Below is a small trained network, with its code and all its weights. Each question gives an input and a class and asks what happens when units are switched off, that is, made to give their printed mean instead of their output.

import numpy as np


def w(rows, s, z=0):
    codes = np.array(rows[::2]) - 128.0
    scale = np.full(codes.shape[1], s)
    scale[-1] = z or s
    return codes * scale


def norm(h):
    return h / np.sqrt((h * h).mean(-1, keepdims=True) + 1e-5)


def f(y):
    return y / 2 * (1 + np.tanh(0.7978845608 * (y + 0.044715 * y**3)))


def log_softmax(a):
    a = a - a.max(-1, keepdims=True)
    return a - np.log(np.exp(a).sum(-1, keepdims=True))


def net(x, mask):
    res = np.array(x, float).reshape(1, 6) / 4 @ E
    u = 0
    for l in range(3):
        y = f(norm(res) @ A[l][:, :-1].T + A[l][:, -1])
        res = res + np.where(mask[u : u + 3], y, B[l][:, -1]) @ B[l][:, :-1]
        u += 3
    return log_softmax(norm(res)[-1] @ U[:, :-1].T + U[:, -1])


A, B = {}, {}
E = w([
[155,167,178,142],'x0',
[39,77,159,254],'x1',
[126,125,130,125],'x2',
[115,228,40,211],'x3',
[132,128,126,131],'x4',
[131,132,132,130],'x5',
],0.0061)
A[0] = w([
[153,212,254,148,164],'0.n0',
[160,179,113,181,233],'0.n1',
[42,109,178,204,4],'0.n2',
],0.0089,0.003)
B[0] = w([
[63,83,56,101,217],'0.n0',
[134,77,149,93,253],'0.n1',
[247,148,65,140,218],'0.n2',
],0.011,0.0039)
A[1] = w([
[93,160,123,44,144],'1.n0',
[252,23,162,52,254],'1.n1',
[150,254,24,182,101],'1.n2',
],0.0071,0.0044)
B[1] = w([
[149,110,102,231,164],'1.n0',
[68,190,122,138,255],'1.n1',
[1,172,198,100,193],'1.n2',
],0.0094,0.008)
A[2] = w([
[135,105,215,248,128],'2.n0',
[55,175,81,160,203],'2.n1',
[171,194,148,101,254],'2.n2',
],0.012,0.0046)
B[2] = w([
[85,196,62,157,148],'2.n0',
[183,50,157,105,253],'2.n1',
[114,94,99,255,158],'2.n2',
],0.0084,0.015)
U = w([
[139,202,66,158,234],'0',
[119,74,123,107,143],'1',
[123,72,108,76,115],'2',
[124,92,135,114,150],'3',
[46,168,189,96,157],'4',
[139,92,128,115,106],'5',
[182,198,164,88,6],'6',
[200,249,191,101,2],'7',
],0.014,0.0073)

Each question gives the input, the list of numbers given to net, and the class t.
The units are the neurons (one row each of A and B). Each row of codes is followed by its name. A weight is (code - 128) times the scale printed after its matrix; where a second scale follows, it is the last column's (A, B and U).
mask holds one flag per neuron, layer by layer. A switched-off neuron (its flag False) gives its mean, the last column of its row in B, instead of its output. The means were averaged over made-up inputs and are rounded, as every weight is.
A unit's drop is (log p(t) with every unit on - log p(t) with that unit switched off) / (log p(t) with every unit on - log p(t) with every unit switched off).
The circuit of an input: a set's keep is (log p(t) with only the set's units on - log p(t) with every unit switched off) / (log p(t) with every unit on - log p(t) with every unit switched off). Starting from all 9 units, units are removed one at a time, each time the one whose removal leaves the highest keep (on an exact tie, the one counted first), for as long as the keep stays at least 0.8.
units of the circuit, in order: the units of the circuit, biggest drop first
most important unit: the unit with the biggest drop
k most important neurons: the k neurons with the biggest drops, biggest first
top k neurons in layer l: the k neurons of layer l with the biggest drops, biggest first
input [-7,-7,-1,-5,-7,-5], class 0: 2 most important neurons	(1.n2 2.n1)
input [5,-6,7,6,4,0], class 1: most important unit	0.n2
input [4,8,-5,-1,0,3], class 0: units of the circuit, in order	(2.n0 0.n2)
input [-6,8,4,-5,3,8], class 0: 3 most important neurons	(2.n0 0.n0 0.n2)
input [8,3,7,-4,7,3], class 2: units of the circuit, in order	(0.n0 2.n2 1.n2)
input [6,0,5,6,-4,7], class 5: top 2 neurons in layer 0	(0.n0 0.n1)
input [0,-5,4,6,-3,1], class 4: 3 most important neurons	(1.n2 0.n0 0.n2)
input [7,5,-6,8,-7,8], class 4: 3 most important neurons	(1.n2 1.n0 2.n2)
input [5,7,-4,-6,-1,6], class 0: top 2 neurons in layer 0	(0.n2 0.n1)
input [8,8,-8,-2,-4,7], class 0: 3 most important neurons	(2.n0 0.n2 2.n1)
input [-2,1,-5,8,-2,-8], class 4: 2 most important neurons	(1.n2 0.n0)
input [8,1,6,3,2,2], class 2: 2 most important neurons	(0.n0 2.n2)
input [0,7,-7,0,-6,5], class 0: 2 most important neurons	(2.n0 0.n0)
input [1,-5,-1,-1,4,3], class 0: most important unit	1.n2
input [2,-6,-5,-7,3,-4], class 4: 3 most important neurons	(1.n1 0.n2 2.n1)
input [7,5,-5,-3,2,-7], class 2: units of the circuit, in order	(0.n0 2.n2 0.n2)
input [-4,6,-5,-3,2,-3], class 0: 2 most important neurons	(0.n0 2.n0)
input [3,8,0,-4,0,-4], class 0: 2 most important neurons	(2.n0 0.n2)
input [-8,4,6,8,-4,3], class 2: 4 most important neurons	(1.n1 2.n1 0.n1 1.n0)
input [8,-1,-6,-1,-2,7], class 2: units of the circuit, in order	(0.n0)
input [0,-2,0,5,7,-7], class 3: top 2 neurons in layer 2	(2.n1 2.n0)
input [7,-5,4,6,3,-2], class 2: top 2 neurons in layer 0	(0.n1 0.n0)
input [0,3,1,8,5,7], class 4: top 2 neurons in layer 1	(1.n2 1.n0)
